Each row, then roughly how far along a hidden order it lies, from 0 to 12:
In the rows, 100 means zero.
[116 124 114  75  91 110 140 102 104 106 110 139 111 113 106  78 107 107
 101  87 125 132 108 100 109  94 135  65 109  91  99  84 110 116  80  96
 132 110 103  93 130 127 101  84] : 5
[ 87  97 116  59  79  99 113 109 115 130 118 123  85 155 125  61 111 101
 106  76 123 114 104 102 106  92 119  61  91  93 103  89 115 117  90  51
 141 104 100  88 135 133  94  65] : 3
[154 149 111 124 112 129 153 103  36  67  90 109 125  88  85  80  96 132
 114  93 111 159 102  96 108 108 170  51 136 111  77  82 104  99  92  96
  89 103 110 161 124 133 114  90] : 6
[ 79 111 117  53  72 109 136 111 103 126 124 144 113 154 125  65 114  99
 106  70 124 133 120  95 103  99 130  46  97  90 104  85 120 102  76  55
 155 105 110  91 149 156  98  59] : 1
[ 67  93  92  88  89  95  70  90 122 117 111  86  97 101 124 105 106  90
  89 100  96  99 102  96  96  91  81 118  95  96 119 111 109  98 124  94
 109 109  90  61  97 111  93  99] : 7
[161 183 109 122 114 142 200  87  43 114  70 187 161  92  55 133 108 155
 108  85 132 131  95 127 140  89 167  77 155  91  66  89 101 117  94  80
 129  94 134 170 156  88 125  93] : 6
[ 86 120 112  51  71 115 147 109 100 139 121 170 107 146 112  70 115 104
 106  59 130 133 122  99 124  95 136  51 101  88  97  92 123 105  81  57
 153 103 114  81 133 148  98  54] : 0
[ 95 121 115  63  77 114 145 110 102 129 115 147 108 134 122  55 106 114
 105  73 137 125 108 103 125  92 137  61 101  86  97  88 113 116  73  53
 160 100 118  99 147 131 100  62] : 2
[129 131  82 136 123 124  70  91  85  80  87 100 147  61  85 140  99 115
 102 114  90  92  86 118  92 100  75 122 128 107 111 105  98  94 120 136
  86 110 107 112  77  86 112 118] : 10
[107 125  64 117  86 141  70  74  89  58 109 142 181  94  69 171 147  84
  73 135 101  76 108 118  91  88  56 114 150 110 124 129 130  73 136  97
  79 120 106  78 123 110 113 101] : 11
[ 93 139 112  60  76 124 153  98  87 124 118 168 112 143 120  80 108 108
 108  72 127 137 118  93 124  97 136  52 113  85  92  89 124  99  82  52
 152 104 113  98 158 151  99  58] : 1
[ 73 111 108  64  88  92  87  97 122 126 109 115  94 138 117 103 112 105
  89  78 121  89  90 117 124  78 106 107  92  90 105 105 107 128 109  66
 146  97 103  73 109 100  99  95] : 4
[111 124  79 106 100 116  66  86  88  86  90 103 142  78  90 154 104 111
  97 112  99  81  95 119 109  92  61 134 129  99 115 119 101 100 111 110
 108 108 102 101  97  81 107 119] : 9
[153 137  83 144 118 123  79  90  82  61  86  94 137  49  71 134 103 110
  98 133  82 121  99 106  85 104  73 109 146 105 115 102  96  76 117 149
  52 118 100 111  75  96  99 127] : 12
[120 117  79 124 110 112  65  88  91  69  85  82 136  69  88 150 101 108
 101 116  88  93  82 119  96  95  64 132 129 105 109 113  95  96 124 118
  76 109 105 102  80  79 107 115] : 10
[ 70  90 116  36  73 102 128 109 116 140 117 137 102 153 130  87 109 100
 107  59 131  97 107 100 122  87 127  70  74  89  97  96 115 122  85  35
 158  96 112  86 150 134 101  54] : 0
[157 149 112 110 108 126 146 107  49  67  96 128 126  99  95 101  93 128
 111 103 113 139  96 106 104 108 120  66 124 101  88  79 100 106  82 113
  85 104 113 155 115 109 113 102] : 7
[ 62  78  83  81  68  90  71  90 147 142 111 100 119 106  91 150 119  90
  78 108 116  28  83 114 108  77  23 156  84  87 122 128  98 121 101 100
 142  95 104  45  78  64  95 106] : 9
[107 119  97 105  94 104 101  95  97 110  99 118 123 102 101 113 106 114
  93  96 108 104  94 112 111  92  98 100 120  96 110 104 109 116 106  93
 116 105 104  97 103 105 104  98] : 7
[123 121 117  92  92 107 134 106  92  95 100 122 107 119  96  90 100 113
 107  90 118 124 101 108 108 100 122  80 111  98  96  90 102 111  87  66
 118 104 106 125 116 118 105  90] : 6
[ 67 104  97  67  86  98  91  85 118 161  96 135 115 116 124 133 112 112
  89  80 119  75  95 129 131  71  77 144 100  90 108 118 105 125 123  72
 142  96 106  64 117  94 103  92] : 5
[147 137 112 118 112 130 165 105  53  75  89 142 138 107  94  79  97 133
 119  84 108 168 112 100 112 111 169  50 137 103  77  70 108  94  97  82
  91 102 110 158 139 129 113  85] : 5
[ 46  74  92  68  84  88  62  91 141 139 117  94 103 107 131 105 115  86
  88  89 103  83 109 114 106  82  81 133  87  99 119 117 109 108 127  77
 131  99  92  57 100 106  96  87] : 5
[ 57  58  85  74  79  87  37  95 145 108 122  84  85 111 125 111 112  63
  82 112  95  69 100  96  81  93  53 133  84 102 132 116 109  95 110 105
 109 108  85  30  67  99  87  95] : 8
[100 114  82 117 108 109  47  91 100  90  88  78 126  74  93 147  95 107
  98 120  99  83  77 122  89  97  66 140 118 106 118 114  94 102 121 112
  74 104  97  89  68  78 103 128] : 10
[117 127  80 131 107 110  62  88  90  88  87  88 139  74  77 165 101 105
  93 119  90  79  82 121  93  94  59 143 125 105 115 118  97 103 122 117
  73 109 104  91  86  73 108 129] : 11
[ 72 100 100  64  83 104 112  88 113 150 111 139 119 124 112 121 121 109
  86  80 117  87 101 123 124  74  89 120 102  89 103 111 117 121 121  64
 152 102 108  68 132 115 104  93] : 5
[136 137  97 126 112 120  86  94  80  79  77  88 137  55  82 139  88 122
 110 111  85  98  85 117 103 101  76 127 133  99 107  97  88 100 115 131
  78 106 114 118  91  79 109 132] : 10
[115 107  87 124 106 105  59  88  97  81  80  75 124  64  79 166 100 112
 102 120  93  71  69 123  95  90 153 140 119 104 119 120  89 107 120 129
  82 104 106  98  63  64 107 136] : 11
[124 106  85 130 101 107  57  79  99  98  91  81 121  64  81 156 103 114
  92 116 101  60  74 122  98  88  54 150  98 103 117 119  90 108 110 126
  81 107 112  94  68  62 107 136] : 11
[134 142  89 126 105 122  99  95  73  68  89  84 134  67  87 139  97 107
 105 115  95 111  96 108  94 107  71 112 134 102 110 100  98  84 106 128
  72 109 110 123  79  93 108 119] : 10
